Below are the code and all the weights of a small trained network. Each question names an input and a class and asks about switching units off, where a switched-off unit gives its printed mean instead of its output.

import numpy as np


def w(rows, s, z=0):
    codes = np.array(rows[::2]) - 128.0
    scale = np.full(codes.shape[1], s)
    scale[-1] = z or s
    return codes * scale


def f(y):
    return np.maximum(y, 0)


def log_softmax(a):
    a = a - a.max(-1, keepdims=True)
    return a - np.log(np.exp(a).sum(-1, keepdims=True))


def net(x, mask):
    res = np.array(x, float).reshape(1, 3) / 4 @ E
    y = f(res @ A[0][:, :-1].T + A[0][:, -1])
    res = res + np.where(mask, y, B[0][:, -1]) @ B[0][:, :-1]
    return log_softmax(res[-1] @ U[:, :-1].T + U[:, -1])


A, B = {}, {}
E = w([
[127,128,128],'x0',
[191,27,24],'x1',
[113,180,1],'x2',
],0.0082)
A[0] = w([
[157,72,84,63],'neuron 1',
[52,246,164,255],'neuron 2',
[129,27,244,53],'neuron 3',
[202,45,118,79],'neuron 4',
[186,105,70,157],'neuron 5',
[128,248,22,29],'neuron 6',
],0.011,0.0065)
B[0] = w([
[231,122,247,175],'neuron 1',
[174,43,204,254],'neuron 2',
[181,187,19,208],'neuron 3',
[157,114,237,194],'neuron 4',
[102,80,218,211],'neuron 5',
[194,180,98,187],'neuron 6',
],0.012,0.0098)
U = w([
[122,111,205,30],'0',
[214,238,78,147],'1',
[110,73,113,254],'2',
[61,66,125,164],'3',
[8,198,33,64],'4',
[20,210,21,78],'5',
],0.014,0.012)

Each question gives the input, the list of numbers given to net, and the class t.
The units are the neurons (one row each of A and B). Each row of codes is followed by its name. A weight is (code - 128) times the scale printed after its matrix; where a second scale follows, it is the last column's (A, B and U).
mask holds one flag per neuron, in row order. A switched-off neuron (its flag False) gives its mean, the last column of its row in B, instead of its output. The means were averaged over made-up inputs and are rounded, as every weight is.
A unit's drop is (log p(t) with every unit on - log p(t) with that unit switched off) / (log p(t) with every unit on - log p(t) with every unit switched off).
The circuit of an input: a set's keep is (log p(t) with only the set's units on - log p(t) with every unit switched off) / (log p(t) with every unit on - log p(t) with every unit switched off). Starting from all 6 units, units are removed one at a time, each time the one whose removal leaves the highest keep (on an exact tie, the one counted first), for as long as the keep stays at least 0.8.
units of the circuit, in order: the units of the circuit, biggest drop first
unit that matters most: the unit with the biggest drop
k most important neurons: the k neurons with the biggest drops, biggest first
drop when u is switched off: that unit's drop, to one decimal
input [-2,6,-1], class 0: units of the circuit, in order -> neuron 4; neuron 1
input [-7,6,-8], class 1: unit that matters most -> neuron 3
input [8,-3,-6], class 2: 3 most important neurons -> neuron 6; neuron 2; neuron 1
input [-3,-3,-3], class 3: units of the circuit, in order -> neuron 1; neuron 4
input [0,0,3], class 3: units of the circuit, in order -> neuron 3; neuron 1
input [-1,8,7], class 0: 4 most important neurons -> neuron 5; neuron 1; neuron 3; neuron 4
input [-4,5,-1], class 0: units of the circuit, in order -> neuron 4; neuron 3
input [5,7,7], class 0: units of the circuit, in order -> neuron 5; neuron 1
input [3,6,5], class 0: units of the circuit, in order -> neuron 5; neuron 1
input [-3,4,4], class 0: 3 most important neurons -> neuron 3; neuron 5; neuron 1
input [-2,3,-6], class 1: 3 most important neurons -> neuron 3; neuron 2; neuron 5
input [6,-2,-5], class 2: 3 most important neurons -> neuron 6; neuron 1; neuron 2
input [-3,0,-3], class 3: units of the circuit, in order -> neuron 6; neuron 1
input [-2,7,3], class 0: unit that matters most -> neuron 1
input [7,-8,6], class 0: 2 most important neurons -> neuron 2; neuron 3
input [-3,1,2], class 3: 3 most important neurons -> neuron 3; neuron 1; neuron 6
input [-2,-3,-2], class 3: 3 most important neurons -> neuron 1; neuron 4; neuron 6
input [2,4,-7], class 1: 2 most important neurons -> neuron 3; neuron 2
input [-3,-3,-7], class 1: 2 most important neurons -> neuron 3; neuron 5
input [5,8,-6], class 0: unit that matters most -> neuron 4
input [5,3,-7], class 1: 2 most important neurons -> neuron 3; neuron 2
input [-7,-4,-7], class 1: 2 most important neurons -> neuron 3; neuron 5
input [6,2,-8], class 1: drop when neuron 3 is switched off -> 0.5
input [6,-3,-7], class 1: drop when neuron 3 is switched off -> 0.8
input [-5,6,-3], class 0: drop when neuron 1 is switched off -> 0.2
input [0,1,-8], class 1: drop when neuron 4 is switched off -> 0.0
